Below are the code and all the weights of a small trained network. Each question names an input and a target symbol and asks about switching units off, where a switched-off unit gives its printed mean instead of its output.

import numpy as np


def w(rows, s, z=0):
    codes = np.array(rows[::2]) - 128.0
    scale = np.full(codes.shape[1], s)
    scale[-1] = z or s
    return codes * scale


def f(y):
    return y / 2 * (1 + np.tanh(0.7978845608 * (y + 0.044715 * y**3)))


def softmax(a):
    e = np.exp(a - a.max(-1, keepdims=True))
    return e / e.sum(-1, keepdims=True)


def log_softmax(a):
    a = a - a.max(-1, keepdims=True)
    return a - np.log(np.exp(a).sum(-1, keepdims=True))


def net(x, mask):
    ids = ['αβδζθτφψω'.index(c) for c in x.split()]
    T = len(ids)
    res = E[ids] + P[:T]
    r = res
    for j in range(2):
        rows = slice(3 * j, 3 * j + 3)
        q, k, v = (r @ M[0][rows].T for M in (Q, K, V))
        z = softmax(np.where(np.tri(T) > 0, q @ k.T / 3**0.5, -1e9)) @ v
        o = O[0][rows]
        res = res + np.where(mask[j], z, o[:, -1]) @ o[:, :-1]
    y = f(res @ A[0][:, :-1].T + A[0][:, -1])
    res = res + np.where(mask[2:18], y, B[0][:, -1]) @ B[0][:, :-1]
    return log_softmax(res[-1] @ U[:, :-1].T + U[:, -1])


Q, K, V, O, A, B = {}, {}, {}, {}, {}, {}
E = w([
[55,199,83,131,110],'α',
[73,175,84,64,166],'β',
[164,109,106,49,250],'δ',
[112,232,166,94,191],'ζ',
[63,140,2,75,126],'θ',
[173,124,220,77,70],'τ',
[45,131,205,176,157],'φ',
[165,55,78,79,57],'ψ',
[241,145,114,172,99],'ω',
],0.022)
P = w([
[3,83,161,28,150],'0',
[71,79,154,109,146],'1',
[103,109,125,100,141],'2',
[125,98,121,93,128],'3',
[152,119,99,68,123],'4',
[175,125,93,66,117],'5',
[191,124,90,56,109],'6',
[205,125,95,44,107],'7',
[225,129,94,39,106],'8',
[236,124,92,34,103],'9',
[244,122,97,28,104],'10',
[247,128,93,32,103],'11',
],0.006)
Q[0] = w([
[181,191,23,131,181],'H1',
[150,101,51,14,120],'H1',
[96,83,213,249,130],'H1',
[87,124,222,183,173],'H2',
[107,112,112,132,108],'H2',
[86,40,176,132,132],'H2',
],0.016)
K[0] = w([
[223,185,149,121,12],'H1',
[251,44,155,91,108],'H1',
[14,150,139,219,160],'H1',
[57,137,179,116,22],'H2',
[183,134,128,124,96],'H2',
[110,41,181,102,48],'H2',
],0.013)
V[0] = w([
[70,98,185,45,127],'H1',
[79,137,108,145,17],'H1',
[172,185,177,81,173],'H1',
[134,2,243,127,121],'H2',
[168,85,105,81,211],'H2',
[130,229,83,152,69],'H2',
],0.0074)
O[0] = w([
[139,88,166,83,120,137],'H1',
[178,79,77,164,74,122],'H1',
[9,132,160,104,109,137],'H1',
[135,45,140,124,122,95],'H2',
[84,11,113,201,147,249],'H2',
[91,114,40,2,146,71],'H2',
],0.0074,0.014)
A[0] = w([
[52,123,166,104,113,143],'N1',
[144,121,100,191,164,122],'N2',
[91,95,158,67,110,2],'N3',
[148,45,115,171,159,139],'N4',
[110,110,96,156,143,180],'N5',
[82,138,80,115,144,111],'N6',
[202,98,94,189,104,174],'N7',
[156,109,96,149,175,64],'N8',
[90,107,56,124,6,96],'N9',
[151,166,114,15,169,168],'N10',
[116,166,81,109,90,82],'N11',
[120,107,80,172,126,123],'N12',
[132,75,72,64,145,84],'N13',
[123,147,151,147,182,102],'N14',
[115,133,121,163,216,65],'N15',
[208,146,162,155,33,158],'N16',
],0.015,0.0078)
B[0] = w([
[176,116,113,73,111,175],'N1',
[70,160,157,123,46,189],'N2',
[102,172,72,130,179,142],'N3',
[124,122,192,158,145,255],'N4',
[95,96,129,127,119,207],'N5',
[90,163,107,88,67,193],'N6',
[154,125,44,163,168,226],'N7',
[162,162,105,125,61,165],'N8',
[254,176,173,162,139,232],'N9',
[90,72,188,174,179,194],'N10',
[122,114,120,229,88,166],'N11',
[99,113,148,83,148,205],'N12',
[150,96,106,31,97,207],'N13',
[194,175,88,154,117,148],'N14',
[131,175,108,173,124,172],'N15',
[83,216,122,28,139,175],'N16',
],0.0091,0.019)
U = w([
[130,117,112,158,254,129],'α',
[72,52,58,141,196,150],'β',
[175,72,128,229,186,252],'δ',
[132,175,48,154,178,81],'ζ',
[143,72,246,133,127,123],'θ',
[130,213,193,200,65,152],'τ',
[152,197,188,112,120,37],'φ',
[203,145,140,140,160,33],'ψ',
[136,92,101,129,32,194],'ω',
],0.0094,0.0036)

Each question gives the input, a string of symbols that net reads in full, and the target symbol t.
The units are the heads (3 rows each of Q, K, V and O) and the neurons (one row each of A and B). Each row of codes is followed by its name. A weight is (code - 128) times the scale printed after its matrix; where a second scale follows, it is the last column's (O, A, B and U).
mask holds one flag per unit, heads first, then neurons. A switched-off unit (its flag False) gives its mean, the last column of its rows in O or B, instead of its output. The means were averaged over made-up inputs and are rounded, as every weight is.
A unit's drop is (log p(t) with every unit on - log p(t) with that unit switched off) / (log p(t) with every unit on - log p(t) with every unit switched off).
The circuit of an input: a set's keep is (log p(t) with only the set's units on - log p(t) with every unit switched off) / (log p(t) with every unit on - log p(t) with every unit switched off). Starting from the 12 units with the biggest drops (on a tie, the unit counted first), units are removed one at a time, each time the one whose removal leaves the highest keep (on an exact tie, the one counted first), for as long as the keep stays at least 0.8.
circuit, biggest first: the units of the circuit, biggest drop first
most important unit: the unit with the biggest drop
k most important neurons: the k neurons with the biggest drops, biggest first
heads that matter: for each layer, one digit per head in row order, 1 if its drop is at least 0.15 and else 0, layers parted by /
input τ θ ζ ω θ τ ψ δ β α, target δ: circuit, biggest first => [H2; N16]
input ψ θ φ θ ω β θ ζ θ δ θ, target τ: most important unit => H1
input θ δ τ θ β, target θ: circuit, biggest first => [H2; N7]
input θ θ ζ δ θ ω θ β, target τ: circuit, biggest first => [H1; N7]
input δ θ θ θ δ φ ζ ψ ψ θ ζ, target α: circuit, biggest first => [H2; N10; N2]
input θ δ ζ θ θ τ ζ θ β, target θ: circuit, biggest first => [N7; H2]
input β ω θ θ θ ψ δ β β, target δ: 3 most important neurons => [N16; N6; N13]
input θ θ ω θ δ ψ θ α, target δ: circuit, biggest first => [H1; H2]
input θ ψ θ θ ψ β φ τ δ, target θ: heads that matter => 10
input ω τ ζ, target α: circuit, biggest first => [N10; H2; N2]
input θ ψ δ ψ θ θ, target δ: circuit, biggest first => [H2; N9]
input θ α α δ δ θ τ, target φ: 2 most important neurons => [N3; N4]
input ψ ζ θ α ω ω ω ω φ θ α δ, target τ: 4 most important neurons => [N2; N8; N15; N10]
input θ ψ δ β, target δ: circuit, biggest first => [H2; H1]
input ψ β τ θ θ ψ δ δ ζ ψ θ ψ, target ψ: heads that matter => 10
input θ θ θ, target ω: most important neuron => [N6]
input δ θ θ β δ δ θ δ δ β α, target ω: heads that matter => 10
input ψ δ θ ω ω ζ θ ψ ζ, target δ: heads that matter => 11
input θ θ δ ψ ψ θ ζ θ β θ β δ, target δ: circuit, biggest first => [N16; H2]
input θ α θ β θ θ ψ τ θ δ, target θ: circuit, biggest first => [N7]
input ω φ τ ψ α ψ, target ψ: heads that matter => 00
input α ω θ ψ δ ψ θ ψ δ θ β, target β: 2 most important neurons => [N9; N11]
